Questions about the array below. Counting starts at 0.
1) The entry directly below the largest entry?
2) The entry in the bottom-left corner?
3) The entry at row 0, column 1?
4) The entry in row 1 and column 2?
5) The entry in the bottom-right corner?
6) The entry in row 0 and column 2?
7) The bottom entry of the column that holds the largest entry?
8) The entry in the top-right corner?
134  122  137  132  137  137  135
134  150  134  138  140  137  139
141  131  140  137  137  137  143
122  117  127  131  129  124  123
1) 131
2) 122
3) 122
4) 134
5) 123
6) 137
7) 117
8) 135

M =
[[119 129 128 128 128]
 [147 129 128 128 128]
 [126 108 127 127 128]
 [147 131 128 128 128]
 [119 129 128 128 128]
 [147 131 128 128 128]
 [124 157 131 129 127]
 [119 129 128 128 128]]
Read off the entry just right of 126.
Answer: 108
Read off the smallest entry in the first row.
Answer: 119
Read off the last entry, reading row by row.
Answer: 128
The bottom entry of the column that holds the smallest entry -> 129
Read off the 1st entry on the diagonal from the top-right corner.
Answer: 128
The entry directly above the largest entry -> 131
Read off the entry in the bottom-left corner.
Answer: 119
Read off the smallest entry in the last column.
Answer: 127
Read off the second entry on the main diagonal.
Answer: 129
Read off the top entry of the column that holds the smallest entry.
Answer: 129
Read off the entry just right of the smallest entry.
Answer: 127
Read off the 3rd entry from the end, reading row by row.
Answer: 128

[[141 115 146 116 128 108 125 139 119 128]
 [111 152 136 104 147 112 113 110 110 111]
 [141 106 111 114 144 146 132 145 111 116]
 [145 107 118 131 115 145 146 152 135 124]
 [134 126 113 121 138 145 137 146 107 108]
 [140 105 114 125 108 149 121 142 112 121]]
Rows and columns are numbered from 0.
Give the entry directly below 134.
Answer: 140
Give the entry at row 1, column 0.
Answer: 111
Give the entry in row 0 and column 2.
Answer: 146
Give the entry at row 2, column 2.
Answer: 111
The entry in the bottom-right corner is 121
The entry at row 2, column 0 is 141
The smallest entry: 104
Give the entry in row 0 and column 1.
Answer: 115
The entry directly below 135 is 107
Give the entry at row 0, column 0.
Answer: 141
Give the entry in row 1 and column 1.
Answer: 152
The entry directly above the smallest entry is 116
The entry just right of the smallest entry: 147
The top-right entry -> 128
Give the entry just left of 139.
Answer: 125
Give the entry just right of 131.
Answer: 115
The entry at row 1, column 2 is 136
The entry just right of 144 -> 146

x = [135 121  98 123]
The entry just left of 98 is 121
The second largest entry -> 123

[104 109 108 142 146]
Read off the maximum.
A: 146
Read off the smallest entry.
A: 104

[[128 128 127 128 130 127 127 127 128]
 [127 131 137 131 149 130 118 130 125]
 [128 128 127 128 132 127 125 127 128]
 [135 133 123 137 123 137 132 127 113]
 [128 128 127 128 130 127 127 127 128]
 [130 128 129 129 126 130 129 127 127]
 [128 129 132 130 141 128 121 128 126]
 [132 129 128 131 125 132 130 127 124]
 [129 128 129 129 127 129 129 128 127]
 [131 129 129 130 125 131 129 127 125]
 [128 128 128 128 134 127 125 127 128]
 [135 136 120 140 122 139 133 128 106]
 [135 135 121 139 122 138 133 127 109]
 [128 129 131 130 139 128 122 128 127]]
Which number is the fifth entry from the end, reading row by row? 139
Which number is the smallest entry? 106
The last entry in the row that holds the largest entry: 125
Which number is the entry just right of the largest entry? 130
Which number is the smallest entry in the last row? 122
The 1st entry in reading order -> 128
The bottom entry of the column that holds the smallest entry -> 127
Which number is the top entry of the column that holds the largest entry? 130
The top entry of the column that holds the smallest entry is 128
Which number is the largest entry? 149
The bottom-left entry: 128
The second largest entry is 141
Which number is the third entry on the main diagonal? 127
Which number is the first entry in the row that holds the largest entry? 127
Which number is the second entry, reading row by row? 128
The third largest entry -> 140
The entry directly above the smallest entry is 128
The first entry in the row that holds the smallest entry is 135
The 3rd entry, reading row by row -> 127
Which number is the second entry on the diagonal from the top-right corner? 130
Which number is the entry directly below 120? 121
The entry directly below the largest entry -> 132
Which number is the fourth entry in reading order? 128

Read these off the grid that follows. Indices start at 0.
1) Give the entry at row 1, column 1.
2) Give the entry at row 2, column 0.
3) Give the entry at row 0, column 2.
4) Give the entry in row 1 and column 0.
[[127 110 113 120 121 122 144 113 110 118 141 141 141 111 144 122]
 [128 149 143 113 137 130 107 140 139 119 108 109 118 135 108 136]
 [113 135 145 142 111 120 122 146 147 140 139 140 110 149 129 111]
 [150 137 112 122 148 147 139 112 110 124 138 137 150 111 139 148]
 [148 128 118 122 146 144 140 118 114 125 138 135 148 113 138 146]
 [108 140 144 139 110 114 116 144 147 139 123 127 107 149 118 110]
 [147 137 116 139 146 145 140 129 131 142 140 140 146 139 140 145]
 [134 150 145 111 140 132 109 138 127 116 109 108 128 123 108 140]
 [135 122 134 142 130 136 145 140 140 141 146 146 134 142 145 129]
 [111 113 115 138 110 112 119 120 131 131 135 138 110 136 129 111]
 [137 150 145 117 142 137 111 140 138 130 111 111 138 135 110 143]
 [139 109 113 145 129 140 149 125 131 142 150 148 140 137 149 130]]
1) 149
2) 113
3) 113
4) 128
